Below are the code and all the weights of a small trained network. Each question names an input and a class and asks about switching units off, where a switched-off unit gives its printed mean instead of its output.

import numpy as np


def w(rows, s, z=0):
    codes = np.array(rows[::2]) - 128.0
    scale = np.full(codes.shape[1], s)
    scale[-1] = z or s
    return codes * scale


def f(y):
    return y / 2 * (1 + np.tanh(0.7978845608 * (y + 0.044715 * y**3)))


def log_softmax(a):
    a = a - a.max(-1, keepdims=True)
    return a - np.log(np.exp(a).sum(-1, keepdims=True))


def net(x, mask):
    res = np.array(x, float).reshape(1, 5) / 4 @ E
    y = f(res @ A[0][:, :-1].T + A[0][:, -1])
    res = res + np.where(mask, y, B[0][:, -1]) @ B[0][:, :-1]
    return log_softmax(res[-1] @ U[:, :-1].T + U[:, -1])


A, B = {}, {}
E = w([
[43,206,143,147,155,96,108,111,170],'x0',
[135,120,130,88,250,165,135,149,155],'x1',
[64,36,141,141,136,88,184,190,134],'x2',
[105,114,151,160,108,209,200,86,152],'x3',
[137,210,182,77,106,111,201,159,83],'x4',
],0.011)
A[0] = w([
[137,132,103,95,158,41,65,165,96,1],'N1',
[115,129,146,171,121,213,188,68,171,34],'N2',
[127,108,163,182,106,204,192,62,146,92],'N3',
[113,98,139,175,132,93,153,189,141,31],'N4',
[168,179,148,150,108,201,95,93,145,68],'N5',
[118,180,159,116,124,134,158,163,117,41],'N6',
[216,65,141,114,103,142,148,126,93,22],'N7',
[147,183,187,68,106,77,165,148,84,80],'N8',
[118,122,103,130,50,80,135,81,141,131],'N9',
[110,78,81,152,119,175,77,104,137,84],'N10',
[95,65,132,142,123,70,221,166,158,98],'N11',
[144,112,113,141,133,100,132,94,165,35],'N12',
[111,129,122,159,86,125,116,121,94,31],'N13',
[129,109,70,183,131,135,88,114,186,109],'N14',
[143,123,135,186,51,119,111,121,110,62],'N15',
[120,107,118,159,133,143,85,111,152,38],'N16',
[173,178,132,118,128,149,110,60,124,80],'N17',
[171,186,63,92,133,133,81,106,97,92],'N18',
[154,135,110,168,63,94,114,157,108,102],'N19',
[209,67,101,112,107,165,125,139,61,106],'N20',
[196,166,71,149,128,136,140,92,134,54],'N21',
[121,159,136,132,128,146,150,158,90,30],'N22',
[59,172,140,143,138,89,109,104,165,14],'N23',
[151,121,136,59,246,188,135,167,179,28],'N24',
[112,97,95,143,128,136,99,94,144,44],'N25',
[94,130,141,183,57,82,125,78,118,75],'N26',
[136,143,129,160,90,95,118,141,121,54],'N27',
[116,76,79,206,140,131,64,89,173,134],'N28',
[168,107,143,127,123,136,131,139,117,27],'N29',
[211,90,92,102,98,162,136,140,134,51],'N30',
[11,224,155,188,153,92,86,77,199,42],'N31',
[104,104,118,119,118,161,133,92,124,52],'N32',
[147,115,143,109,136,88,78,130,94,17],'N33',
[168,159,109,107,123,162,92,67,110,94],'N34',
[176,133,70,109,120,39,64,176,114,101],'N35',
[61,49,131,119,130,90,147,189,97,48],'N36',
[122,167,164,116,128,147,212,125,85,95],'N37',
[141,106,157,164,68,108,127,134,102,77],'N38',
[130,82,119,197,152,118,95,120,142,42],'N39',
[110,154,153,84,111,139,191,135,89,66],'N40',
[94,131,111,135,118,180,178,101,141,39],'N41',
[133,142,91,150,79,112,135,140,140,27],'N42',
],0.013,0.0082)
B[0] = w([
[155,159,18,206,190,2,176,103,137,169],'N1',
[156,138,31,201,192,34,147,138,128,195],'N2',
[149,189,38,228,154,6,157,86,153,215],'N3',
[52,87,186,165,151,102,102,167,89,154],'N4',
[78,67,204,215,115,123,123,149,75,194],'N5',
[159,119,134,74,85,106,104,163,111,158],'N6',
[58,114,46,29,103,150,196,94,100,187],'N7',
[228,200,176,73,65,119,110,205,96,205],'N8',
[173,111,135,130,186,182,74,89,174,196],'N9',
[181,193,164,86,57,107,105,199,104,193],'N10',
[69,95,226,187,94,142,105,92,76,208],'N11',
[170,44,104,108,106,92,122,149,81,127],'N12',
[145,32,94,99,177,108,63,174,121,143],'N13',
[182,178,179,76,97,128,142,165,75,199],'N14',
[178,73,117,116,198,179,75,129,172,184],'N15',
[166,114,129,88,92,102,109,166,99,151],'N16',
[51,55,191,169,79,140,92,141,79,192],'N17',
[70,85,197,200,121,103,109,139,110,199],'N18',
[157,96,120,135,162,176,118,115,175,184],'N19',
[51,154,38,53,98,185,231,80,160,219],'N20',
[76,69,189,141,134,107,125,155,103,164],'N21',
[157,84,87,81,104,87,84,177,58,135],'N22',
[66,75,31,36,121,141,206,104,91,174],'N23',
[208,43,130,117,235,225,12,115,214,214],'N24',
[179,113,145,88,95,91,126,192,107,154],'N25',
[167,79,113,126,196,201,74,117,189,193],'N26',
[141,87,97,130,137,144,106,154,165,146],'N27',
[190,221,193,72,43,109,121,170,97,239],'N28',
[115,62,105,86,156,101,132,165,80,131],'N29',
[61,116,101,53,127,141,184,106,139,182],'N30',
[50,89,59,27,115,176,222,93,132,252],'N31',
[146,112,85,131,115,84,103,145,110,135],'N32',
[151,36,42,143,148,30,120,168,51,139],'N33',
[70,65,225,171,126,133,107,119,104,194],'N34',
[142,193,89,215,154,43,183,93,142,204],'N35',
[52,95,208,194,107,139,109,119,88,189],'N36',
[214,177,141,87,65,89,101,168,114,199],'N37',
[127,78,130,121,173,164,77,123,179,169],'N38',
[167,142,177,91,92,97,107,188,88,165],'N39',
[163,145,134,112,69,122,96,157,107,179],'N40',
[125,85,43,175,146,42,104,149,109,155],'N41',
[143,49,98,103,154,110,75,141,89,137],'N42',
],0.0092,0.014)
U = w([
[178,155,143,101,81,124,123,155,98,108],'0',
[76,104,169,175,112,136,121,130,95,98],'1',
[89,123,82,78,117,154,167,115,115,133],'2',
[151,144,80,183,142,84,141,125,115,134],'3',
[171,102,120,124,171,180,87,127,144,113],'4',
[133,253,186,175,115,207,164,73,171,249],'5',
],0.02,0.016)

Each question gives the input, the list of numbers given to net, and the class t.
The units are the neurons (one row each of A and B). Each row of codes is followed by its name. A weight is (code - 128) times the scale printed after its matrix; where a second scale follows, it is the last column's (A, B and U).
mask holds one flag per neuron, in row order. A switched-off neuron (its flag False) gives its mean, the last column of its row in B, instead of its output. The means were averaged over made-up inputs and are rounded, as every weight is.
A unit's drop is (log p(t) with every unit on - log p(t) with that unit switched off) / (log p(t) with every unit on - log p(t) with every unit switched off).
unit that matters most: the unit with the biggest drop
top k neurons: the k neurons with the biggest drops, biggest first
drop of u: that unit's drop, to one decimal
input [0,6,5,7,5], class 3: top 2 neurons -> [N3; N2]
input [-6,-7,2,6,-4], class 4: unit that matters most -> N15
input [-4,8,-1,-7,5], class 4: top 2 neurons -> [N24; N3]
input [-7,4,-6,-6,4], class 2: top 3 neurons -> [N20; N7; N30]
input [-4,8,1,2,-8], class 0: top 2 neurons -> [N28; N10]
input [2,-7,-8,-8,7], class 1: top 4 neurons -> [N18; N17; N34; N3]
input [3,-4,7,5,7], class 0: top 2 neurons -> [N37; N8]
input [3,2,-6,1,-5], class 1: top 4 neurons -> [N5; N34; N8; N17]
input [-1,-6,7,0,-7], class 0: top 3 neurons -> [N28; N10; N14]
input [-8,-7,-8,2,6], class 1: top 3 neurons -> [N5; N34; N17]
input [-6,6,3,1,-1], class 2: top 2 neurons -> [N20; N7]
input [4,1,2,4,4], class 0: top 3 neurons -> [N20; N37; N7]
input [6,8,-1,-1,7], class 4: top 2 neurons -> [N24; N28]
input [-4,5,2,4,-1], class 4: top 3 neurons -> [N24; N31; N35]
input [-4,-6,-3,8,-4], class 3: unit that matters most -> N3
input [4,8,4,3,0], class 4: drop of N24 -> 1.7
input [-3,4,3,0,2], class 4: drop of N28 -> 0.4
input [6,-4,-8,2,2], class 1: drop of N42 -> 0.0
